Each row has a name. Each question is about the rows just above it.

Columns, left to right: Z M E V
vib: [109  97 107 133]
Pozil: [164 146 113  79]
radir: [132 123 132 134]
Tem: [94 93 77 53]
fipu: [120 113 108 109]
Which column holds this, read top down? [107 113]	E
Times [132] occurs in radir:	2
Which column holds [109 164 132  94] top down?	Z
Which column holds this, read top down? [ 79 134  53]	V
Which column holds [132  94 120] top down?	Z

Columns, left to right: H G T Q
daf: [129 150 110 130]
Tem: [129 157 111 129]
rese: [131 143 124  88]
vib: [111 157 111 110]
Which column holds this, read top down? [ 88 110]	Q
Which column holds this, read top down? [129 131 111]	H
Times [111] occurs in vib:	2
[110 111] is in which column, read top down?	T
Times [110] occurs in vib:	1
Which column holds [131 111] top down?	H

Columns, left to right: P B Y D
rese: [134 132 133 108]
nimeb: [148  67 146 105]
radir: [113 189 115 139]
kageg: [141 103 145  94]
Pozil: [137  97 146  98]
Sumib: [142  64 138 120]
Tem: [132 163 124 129]
Which column holds [97 64] top down?	B
Times [98] occurs in Pozil:	1

Columns, left to right: U J S K W A F L N
radir: [124 122 116 133 130 117  90 136 147]
Riru: [136 118 157 142 149  90 129 136 141]
daf: [130 141 151 148 131 128 193 141 131]
Pozil: [123 122 128  94 136 117  99 139 137]
Pulo: [124 122 116 133 116 111  90 116 135]
Times [116] occurs in Pulo:	3
Which column holds this, read top down? [129 193  99]	F
Which column holds [136 130 123 124] top down?	U

Columns, left to right: viv dima tedo Dadap
Riru: [143  92 135 164]
kageg: [ 81 165 165  80]
vib: [139  92 135 164]
daf: [108 171 135  91]
radir: [114 127 104  91]
Sumib: [141 124 133 193]
rese: [133  93 117 118]
Which column holds [ 92 171] top down?	dima
Times [80] occurs in kageg:	1
[135 165] is in which column, read top down?	tedo
Which column holds [164  91  91 193 118] top down?	Dadap

Columns, left to right: Fufe bugub mes vupok
Pozil: [164 134  94  93]
fipu: [ 90 147 151 168]
radir: [149 156  81 117]
vib: [155 145  76 121]
Sumib: [178 120 127  87]
Pulo: [ 74 135 120 144]
nimeb: [ 68 170 116 152]
daf: [154 167 167 155]
Tem: [150 101 169 105]
Count of [155] in daf:	1
Which column holds [149 155 178  74  68 154] top down?	Fufe
Which column holds [ 81  76 127 120 116 167 169] top down?	mes
[168 117 121  87 144 152] is in which column, read top down?	vupok
Count of [154] in daf:	1

Columns, left to right: nuv Ruzi gen Vep fosu kuli big rikis fazo tivu
Pozil: [128 125 132 128 132 125 129 125 134 125]
Tem: [128 130 127 126 127 127 128 131 125 129]
Riru: [126 111 146 121 145 119 128 119 156 115]
nimeb: [145 121 165 132 124  81 129 179 125 137]
radir: [145 121 165 132 143  81 129 179 125 137]
Pulo: [130 129 128 136 124 136 135 128 123 130]
fipu: [126 111 146 121 145 119 128 119 112 141]
vib: [119 123 155  84 153  93 131 137 160 100]
Which column holds [129 111] top down?	Ruzi
Count of [129] in Pozil:	1

Columns, left to right: lazog zotu pupot momi furem bonen vut
radir: [206  80 118 206 132 118 180]
Tem: [ 70 136 119  70 113 136  70]
Pulo: [ 92 149 149  86 147 158  93]
Count of [136] in Tem:	2
Times [117] occurs in radir:	0
Which column holds [70 92] top down?	lazog

Columns, left to right: vuba Bave Vunuv sop Razul
rese: [ 76 128 124  62 111]
Riru: [104  80 192 105  89]
fipu: [114  98 140 143  78]
kageg: [167 157  84  84  83]
vib: [196  82 110  89 169]
Which column holds [ 98 157] top down?	Bave
Count of [140] in fipu:	1
[ 80  98 157] is in which column, read top down?	Bave
Count of [84] in kageg:	2
[104 114 167] is in which column, read top down?	vuba

Columns, left to right: Pekug Dek Duvep kave zeki podo
Riru: [ 92 110 122 114 171 134]
radir: [115 139 137 160 133 120]
daf: [150 182 157 160  58 112]
Pozil: [148 132 155 155 132 118]
Pulo: [118 103  94 125 163 128]
kageg: [140 131 104 104 153 115]
Sumib: [102  97 101  93 138 133]
nimeb: [148 172 164 169  84 118]
[160 155 125 104  93 169] is in which column, read top down?	kave
Which column holds this, read top down? [104  93]	kave
Times [132] occurs in Pozil:	2
Which column holds [182 132 103 131  97 172] top down?	Dek

Columns, left to right: visev Mev zuba Vuko Lol Meba Resen kili
Sumib: [ 50 111  85 156  84  98 154  84]
rese: [165 138  90  79 143  53 112 143]
vib: [147 151  77  85  92 165 155  92]
Riru: [ 97 127 108 108  97  97 108  97]
Which column holds [112 155 108] top down?	Resen
Count of [97] in Riru:	4

Columns, left to right: bov seped meko gabab rizu Siz mase vomug
vib: [137 124 189  94 114 157 108 103]
radir: [146 146 154 146 146 154 146 146]
Riru: [105  87 131 169 167 166  94 152]
nimeb: [137 124  85  94 114 157 108 103]
kageg: [131 150 168 128 127  84 180 134]
rese: [123 145 149 181 165 165 104 147]
Sumib: [131 106  95 125 133 178  87 116]
fipu: [ 95  95 145 133 138 147  80 145]
How many times does radir hold [146]?	6
Times [146] occurs in fipu:	0
[146 105 137 131 123 131  95] is in which column, read top down?	bov

